Below are the code and all the weights of a small trained network. Each question names an input and a class and asks about switching units off, where a switched-off unit gives its printed mean instead of its output.

import numpy as np


def w(rows, s, z=0):
    codes = np.array(rows[::2]) - 128.0
    scale = np.full(codes.shape[1], s)
    scale[-1] = z or s
    return codes * scale


def f(y):
    return np.maximum(y, 0)


def log_softmax(a):
    a = a - a.max(-1, keepdims=True)
    return a - np.log(np.exp(a).sum(-1, keepdims=True))


def net(x, mask):
    res = np.array(x, float).reshape(1, 8) / 4 @ E
    y = f(res @ A[0][:, :-1].T + A[0][:, -1])
    res = res + np.where(mask, y, B[0][:, -1]) @ B[0][:, :-1]
    return log_softmax(res[-1] @ U[:, :-1].T + U[:, -1])


A, B = {}, {}
E = w([
[168,115,129,129,128,206,99,92,166,1],'x0',
[145,85,131,113,91,148,82,83,150,97],'x1',
[63,217,118,176,48,121,177,160,91,116],'x2',
[116,104,157,84,2,146,181,180,170,100],'x3',
[160,22,120,182,144,120,245,170,78,131],'x4',
[142,86,128,198,46,224,141,118,153,208],'x5',
[136,105,100,66,156,143,74,185,88,149],'x6',
[134,104,100,114,114,58,120,134,202,177],'x7',
],0.0081)
A[0] = w([
[144,182,138,155,144,126,194,108,123,77,94],'neuron 1',
[182,130,161,156,62,124,219,160,78,101,165],'neuron 2',
[164,35,125,129,201,158,115,131,96,144,150],'neuron 3',
[170,96,80,132,166,146,127,205,61,62,106],'neuron 4',
[73,160,172,97,170,136,66,112,132,53,253],'neuron 5',
[182,97,122,143,139,205,98,82,137,110,180],'neuron 6',
[169,97,152,102,181,110,93,52,149,172,167],'neuron 7',
[83,80,124,84,122,97,169,173,122,154,116],'neuron 8',
[40,254,145,165,136,157,90,98,100,162,223],'neuron 9',
],0.01,0.0038)
B[0] = w([
[146,80,106,129,176,127,193,100,98,91,179],'neuron 1',
[100,77,155,98,132,10,79,80,186,83,223],'neuron 2',
[136,158,169,130,179,144,117,133,169,150,214],'neuron 3',
[144,183,107,48,164,163,129,82,137,116,190],'neuron 4',
[147,137,231,60,26,146,213,165,108,196,251],'neuron 5',
[143,125,127,94,175,91,123,176,103,167,215],'neuron 6',
[160,173,124,122,151,136,2,97,160,201,223],'neuron 7',
[90,56,159,153,137,95,197,198,63,144,193],'neuron 8',
[89,116,200,31,116,150,145,145,56,165,251],'neuron 9',
],0.0094,0.011)
U = w([
[142,111,156,128,200,142,42,107,229,153,191],'0',
[39,42,134,170,12,136,69,151,204,39,52],'1',
[71,99,192,83,142,53,187,201,35,175,214],'2',
[192,128,109,196,121,108,200,51,158,31,36],'3',
[72,205,194,2,56,166,78,107,180,162,209],'4',
[135,183,54,175,130,208,162,128,128,147,2],'5',
],0.008,0.0029)

Each question gives the input, the list of numbers given to net, and the class t.
The units are the neurons (one row each of A and B). Each row of codes is followed by its name. A weight is (code - 128) times the scale printed after its matrix; where a second scale follows, it is the last column's (A, B and U).
mask holds one flag per neuron, in row order. A switched-off neuron (its flag False) gives its mean, the last column of its row in B, instead of its output. The means were averaged over made-up inputs and are rounded, as every weight is.
A unit's drop is (log p(t) with every unit on - log p(t) with that unit switched off) / (log p(t) with every unit on - log p(t) with every unit switched off).
The circuit of an input: a set's keep is (log p(t) with only the set's units on - log p(t) with every unit switched off) / (log p(t) with every unit on - log p(t) with every unit switched off). Starting from all 9 units, units are removed one at a time, each time the one whose removal leaves the highest keep (on an exact tie, the one counted first), for as long as the keep stays at least 0.8.
units of the circuit, in order: the units of the circuit, biggest drop first
unit that matters most: the unit with the biggest drop
k most important neurons: the k neurons with the biggest drops, biggest first
drop when u is switched off: that unit's drop, to one decimal
input [3,4,-4,-5,0,5,7,-7], class 0: units of the circuit, in order	neuron 9
input [8,7,2,-3,7,1,-7,-6], class 3: 3 most important neurons	neuron 9; neuron 1; neuron 7
input [4,-3,-4,5,5,7,4,-7], class 0: units of the circuit, in order	neuron 5; neuron 9
input [7,-5,-3,7,3,1,1,-1], class 3: units of the circuit, in order	neuron 9; neuron 5
input [5,4,7,-8,8,7,-3,-3], class 3: units of the circuit, in order	neuron 5; neuron 9
input [2,-4,2,-5,-1,-4,3,6], class 4: 3 most important neurons	neuron 8; neuron 6; neuron 1
input [4,-7,3,-3,-4,6,-8,2], class 2: 4 most important neurons	neuron 7; neuron 9; neuron 1; neuron 4
input [2,5,-7,3,3,-2,8,-6], class 4: 2 most important neurons	neuron 4; neuron 5
input [2,2,3,-8,1,0,6,6], class 0: 2 most important neurons	neuron 5; neuron 9
input [-6,-7,-5,-8,-7,-2,-7,-4], class 4: 2 most important neurons	neuron 7; neuron 8
input [6,6,5,-7,3,5,3,7], class 0: 2 most important neurons	neuron 5; neuron 9
input [-5,4,7,1,-4,1,0,8], class 2: 2 most important neurons	neuron 7; neuron 4
input [-8,5,-1,-8,-2,3,-2,-8], class 4: 2 most important neurons	neuron 8; neuron 7
input [3,-2,6,5,6,3,-8,-4], class 1: units of the circuit, in order	neuron 2
input [4,3,-3,-6,2,-5,0,1], class 4: 2 most important neurons	neuron 5; neuron 4
input [8,-1,1,-8,7,-2,-8,2], class 3: 2 most important neurons	neuron 1; neuron 9
input [7,6,-4,7,6,8,6,-5], class 0: drop when neuron 5 is switched off	0.2
input [-5,0,8,-1,-7,-8,-8,1], class 2: drop when neuron 1 is switched off	0.2
input [4,-3,-8,-3,2,2,-5,-2], class 0: drop when neuron 8 is switched off	0.0
input [1,5,5,4,5,-2,-8,-6], class 3: unit that matters most	neuron 1
